Below are the code and all the weights of a small trained network. Each question names an input and a class and asks about switching units off, where a switched-off unit gives its printed mean instead of its output.

import numpy as np


def w(rows, s, z=0):
    codes = np.array(rows[::2]) - 128.0
    scale = np.full(codes.shape[1], s)
    scale[-1] = z or s
    return codes * scale


def f(y):
    return np.maximum(y, 0)


def log_softmax(a):
    a = a - a.max(-1, keepdims=True)
    return a - np.log(np.exp(a).sum(-1, keepdims=True))


def net(x, mask):
    res = np.array(x, float).reshape(1, 5) / 4 @ E
    y = f(res @ A[0][:, :-1].T + A[0][:, -1])
    res = res + np.where(mask, y, B[0][:, -1]) @ B[0][:, :-1]
    return log_softmax(res[-1] @ U[:, :-1].T + U[:, -1])


A, B = {}, {}
E = w([
[118,111,102,171,220,75,171,186],'x0',
[226,35,111,171,161,144,83,83],'x1',
[126,81,60,96,86,3,152,47],'x2',
[48,73,213,169,171,112,87,64],'x3',
[150,74,195,95,44,111,78,253],'x4',
],0.012)
A[0] = w([
[185,82,215,69,116,61,86,219,3],'neuron 0',
[106,66,92,106,66,21,140,114,118],'neuron 1',
[223,68,52,120,162,175,114,139,22],'neuron 2',
[134,177,95,132,176,145,156,46,19],'neuron 3',
[146,155,158,90,59,162,76,41,234],'neuron 4',
[82,106,200,171,196,48,95,125,114],'neuron 5',
[165,51,160,147,180,134,81,93,127],'neuron 6',
[134,121,91,203,193,45,156,206,99],'neuron 7',
[225,146,68,96,124,119,194,170,4],'neuron 8',
[117,165,87,187,160,196,133,105,3],'neuron 9',
[184,108,157,150,119,131,92,99,72],'neuron 10',
[76,194,172,95,115,97,193,154,211],'neuron 11',
[213,174,80,132,131,143,158,176,73],'neuron 12',
[135,129,180,159,154,253,140,210,58],'neuron 13',
],0.011,0.003)
B[0] = w([
[95,115,32,154,62,209,171,179,228],'neuron 0',
[168,181,85,211,162,133,86,64,250],'neuron 1',
[47,174,130,56,94,98,92,89,204],'neuron 2',
[103,69,54,176,62,148,180,196,206],'neuron 3',
[219,141,189,91,141,188,195,156,220],'neuron 4',
[157,92,186,123,164,214,136,148,204],'neuron 5',
[59,163,124,92,120,144,132,69,207],'neuron 6',
[218,199,152,53,89,127,213,141,213],'neuron 7',
[126,136,150,179,217,251,141,129,211],'neuron 8',
[140,105,101,144,27,117,135,126,179],'neuron 9',
[102,142,101,62,147,120,108,116,174],'neuron 10',
[62,189,112,70,148,148,80,94,217],'neuron 11',
[116,116,152,117,218,234,134,135,197],'neuron 12',
[176,200,81,196,124,99,93,62,219],'neuron 13',
],0.011,0.017)
U = w([
[204,179,76,218,128,103,97,53,93],'0',
[102,84,43,142,46,156,173,179,76],'1',
[111,100,185,145,188,199,131,120,219],'2',
[44,186,100,11,122,122,107,88,96],'3',
[251,165,156,42,85,128,188,143,75],'4',
[156,140,119,110,131,134,131,119,194],'5',
[133,2,149,156,153,21,54,209,2],'6',
],0.011,0.0084)

Each question gives the input, the list of numbers given to net, and the class t.
The units are the neurons (one row each of A and B). Each row of codes is followed by its name. A weight is (code - 128) times the scale printed after its matrix; where a second scale follows, it is the last column's (A, B and U).
mask holds one flag per neuron, in row order. A switched-off neuron (its flag False) gives its mean, the last column of its row in B, instead of its output. The means were averaged over made-up inputs and are rounded, as every weight is.
A unit's drop is (log p(t) with every unit on - log p(t) with that unit switched off) / (log p(t) with every unit on - log p(t) with every unit switched off).
The circuit of an input: a set's keep is (log p(t) with only the set's units on - log p(t) with every unit switched off) / (log p(t) with every unit on - log p(t) with every unit switched off). Starting from the 12 units with the biggest drops (on a tie, the unit counted first), units are removed one at a time, each time the one whose removal leaves the highest keep (on an exact tie, the one counted first), for as long as the keep stays at least 0.8.
units of the circuit, in order: the units of the circuit, biggest drop first
unit that matters most: the unit with the biggest drop
k most important neurons: the k neurons with the biggest drops, biggest first
drop of u: that unit's drop, to one decimal
input [-1,-6,-4,-2,4], class 3: units of the circuit, in order : (neuron 11)
input [-3,-5,6,-4,-7], class 1: 2 most important neurons : (neuron 3; neuron 13)
input [-3,0,-4,4,-5], class 1: units of the circuit, in order : (neuron 3; neuron 9)
input [-5,-1,1,3,7], class 1: 2 most important neurons : (neuron 0; neuron 7)
input [-5,4,-7,7,5], class 0: 3 most important neurons : (neuron 13; neuron 12; neuron 8)
input [-8,5,2,6,3], class 4: 4 most important neurons : (neuron 4; neuron 8; neuron 12; neuron 11)
input [0,0,1,-4,5], class 1: 2 most important neurons : (neuron 0; neuron 5)
input [4,-3,8,2,8], class 0: 2 most important neurons : (neuron 1; neuron 3)
input [6,0,2,-6,-6], class 1: 3 most important neurons : (neuron 3; neuron 4; neuron 9)
input [-5,5,-4,-1,7], class 1: 2 most important neurons : (neuron 0; neuron 1)
input [-7,6,-3,-5,7], class 1: 3 most important neurons : (neuron 0; neuron 7; neuron 11)
input [-8,-5,5,0,7], class 4: 4 most important neurons : (neuron 4; neuron 3; neuron 9; neuron 6)
input [-5,-1,5,6,3], class 2: 2 most important neurons : (neuron 7; neuron 13)
input [3,-2,-5,-1,3], class 0: unit that matters most : neuron 13
input [-1,-2,1,-4,3], class 2: drop of neuron 9 : 0.1
input [8,-4,3,4,5], class 4: drop of neuron 7 : 1.8
input [4,1,1,-7,-6], class 2: drop of neuron 12 : 1.4
